Below is a small trained network, with its code and all its weights. Each question gives an input and a target symbol and asks what happens when units are switched off, that is, made to give their printed mean instead of their output.

import numpy as np


def w(rows, s, z=0):
    codes = np.array(rows[::2]) - 128.0
    scale = np.full(codes.shape[1], s)
    scale[-1] = z or s
    return codes * scale


def f(y):
    return np.maximum(y, 0)


def softmax(a):
    e = np.exp(a - a.max(-1, keepdims=True))
    return e / e.sum(-1, keepdims=True)


def log_softmax(a):
    a = a - a.max(-1, keepdims=True)
    return a - np.log(np.exp(a).sum(-1, keepdims=True))


def net(x, mask):
    ids = ['βγδεζηλξπψω'.index(c) for c in x.split()]
    T = len(ids)
    res = E[ids] + P[:T]
    r = res
    for j in range(2):
        rows = slice(3 * j, 3 * j + 3)
        q, k, v = (r @ M[0][rows].T for M in (Q, K, V))
        z = softmax(np.where(np.tri(T) > 0, q @ k.T / 3**0.5, -1e9)) @ v
        o = O[0][rows]
        res = res + np.where(mask[j], z, o[:, -1]) @ o[:, :-1]
    y = f(res @ A[0][:, :-1].T + A[0][:, -1])
    res = res + np.where(mask[2:10], y, B[0][:, -1]) @ B[0][:, :-1]
    return log_softmax(res[-1] @ U[:, :-1].T + U[:, -1])


Q, K, V, O, A, B = {}, {}, {}, {}, {}, {}
E = w([
[165,166,106],'β',
[147,178,88],'γ',
[172,152,69],'δ',
[189,146,56],'ε',
[191,152,55],'ζ',
[114,160,48],'η',
[74,27,255],'λ',
[199,72,34],'ξ',
[105,111,30],'π',
[121,28,60],'ψ',
[46,67,67],'ω',
],0.018)
P = w([
[152,163,156],'0',
[154,148,146],'1',
[147,131,134],'2',
[142,136,115],'3',
[143,138,91],'4',
[140,135,69],'5',
[135,135,49],'6',
[134,128,14],'7',
[132,136,2],'8',
[147,161,3],'9',
],0.0082)
Q[0] = w([
[87,207,152],'head 1',
[125,131,241],'head 1',
[188,139,27],'head 1',
[83,124,229],'head 2',
[52,52,197],'head 2',
[167,245,152],'head 2',
],0.012)
K[0] = w([
[177,95,133],'head 1',
[194,250,96],'head 1',
[105,63,118],'head 1',
[134,166,190],'head 2',
[165,126,233],'head 2',
[150,166,84],'head 2',
],0.016)
V[0] = w([
[124,65,192],'head 1',
[110,154,194],'head 1',
[50,172,132],'head 1',
[170,58,146],'head 2',
[202,52,181],'head 2',
[251,218,142],'head 2',
],0.013)
O[0] = w([
[156,149,183,154],'head 1',
[131,238,53,41],'head 1',
[7,166,151,94],'head 1',
[186,130,189,98],'head 2',
[176,147,190,2],'head 2',
[201,170,48,78],'head 2',
],0.011,0.0067)
A[0] = w([
[87,15,224,190],'neuron 1',
[127,121,47,159],'neuron 2',
[54,98,116,122],'neuron 3',
[69,50,92,106],'neuron 4',
[113,64,161,52],'neuron 5',
[51,96,255,97],'neuron 6',
[100,111,234,2],'neuron 7',
[223,189,122,246],'neuron 8',
],0.0087,0.0053)
B[0] = w([
[78,235,211,253],'neuron 1',
[163,60,172,249],'neuron 2',
[161,85,147,203],'neuron 3',
[162,81,153,244],'neuron 4',
[201,187,171,174],'neuron 5',
[126,155,2,202],'neuron 6',
[204,105,9,168],'neuron 7',
[95,194,164,213],'neuron 8',
],0.0067,0.013)
U = w([
[95,196,121,253],'β',
[66,185,46,134],'γ',
[123,138,107,2],'δ',
[150,134,111,42],'ε',
[165,134,89,71],'ζ',
[100,83,38,78],'η',
[107,158,126,81],'λ',
[181,107,166,32],'ξ',
[87,75,192,197],'π',
[131,133,229,156],'ψ',
[1,154,178,221],'ω',
],0.0095,0.0046)

Each question gives the input, a string of symbols that net reads in full, and the target symbol t.
The units are the heads (3 rows each of Q, K, V and O) and the neurons (one row each of A and B). Each row of codes is followed by its name. A weight is (code - 128) times the scale printed after its matrix; where a second scale follows, it is the last column's (O, A, B and U).
mask holds one flag per unit, heads first, then neurons. A switched-off unit (its flag False) gives its mean, the last column of its rows in O or B, instead of its output. The means were averaged over made-up inputs and are rounded, as every weight is.
A unit's drop is (log p(t) with every unit on - log p(t) with that unit switched off) / (log p(t) with every unit on - log p(t) with every unit switched off).
The circuit of an input: a set's keep is (log p(t) with only the set's units on - log p(t) with every unit switched off) / (log p(t) with every unit on - log p(t) with every unit switched off). Starting from all 10 units, units are removed one at a time, each time the one whose removal leaves the highest keep (on an exact tie, the one counted first), for as long as the keep stays at least 0.8.
circuit, biggest first: the units of the circuit, biggest drop first
unit that matters most: the unit with the biggest drop
k most important neurons: the k neurons with the biggest drops, biggest first
which heads matter: for each layer, one digit per head in row order, 1 if its drop is at least 0.15 and else 0, layers parted by /
input η η η γ ε, target η: circuit, biggest first	[head 1; neuron 1]
input γ η β λ η ζ ζ δ, target β: circuit, biggest first	[head 1]
input ζ ζ π γ, target π: circuit, biggest first	[head 1; neuron 6]
input γ ω γ γ ψ δ, target ψ: 2 most important neurons	[neuron 1; neuron 5]
input π η ε ω η ζ β π ζ γ, target ω: circuit, biggest first	[head 1; head 2]
input ζ ζ δ π ζ ω ψ, target ω: circuit, biggest first	[neuron 1; head 2]
input η ψ η π, target ψ: which heads matter	11
input λ δ η η ζ δ, target γ: circuit, biggest first	[head 1; head 2]
input π γ γ γ β ξ η ε δ ω, target ω: circuit, biggest first	[neuron 1; head 1]
input ξ η ω ε, target ω: circuit, biggest first	[head 2; head 1; neuron 2]
input δ ω π, target ω: circuit, biggest first	[head 2; head 1]
input π β η δ, target η: circuit, biggest first	[head 2; neuron 1]
input η δ β, target η: circuit, biggest first	[neuron 1; head 2]
input ζ λ ζ ψ, target β: unit that matters most	neuron 6
input ζ η ζ η π ζ, target π: circuit, biggest first	[head 1; head 2; neuron 6]
input π ζ η, target π: 3 most important neurons	[neuron 6; neuron 7; neuron 4]
input β ξ ω ζ, target ω: circuit, biggest first	[head 2; head 1; neuron 2]
input η π η ε, target π: which heads matter	10
input η ζ ζ η η ζ, target η: which heads matter	11
input η ω ψ β ω ω ω η η, target ω: 2 most important neurons	[neuron 1; neuron 7]
input λ δ ξ ω, target β: 3 most important neurons	[neuron 6; neuron 7; neuron 1]
input η ω η, target ω: unit that matters most	head 1
input η β ξ η, target ξ: which heads matter	10
input ω λ η δ η ε, target β: 2 most important neurons	[neuron 8; neuron 6]
input ζ ζ η η β ψ ω β, target ω: which heads matter	01
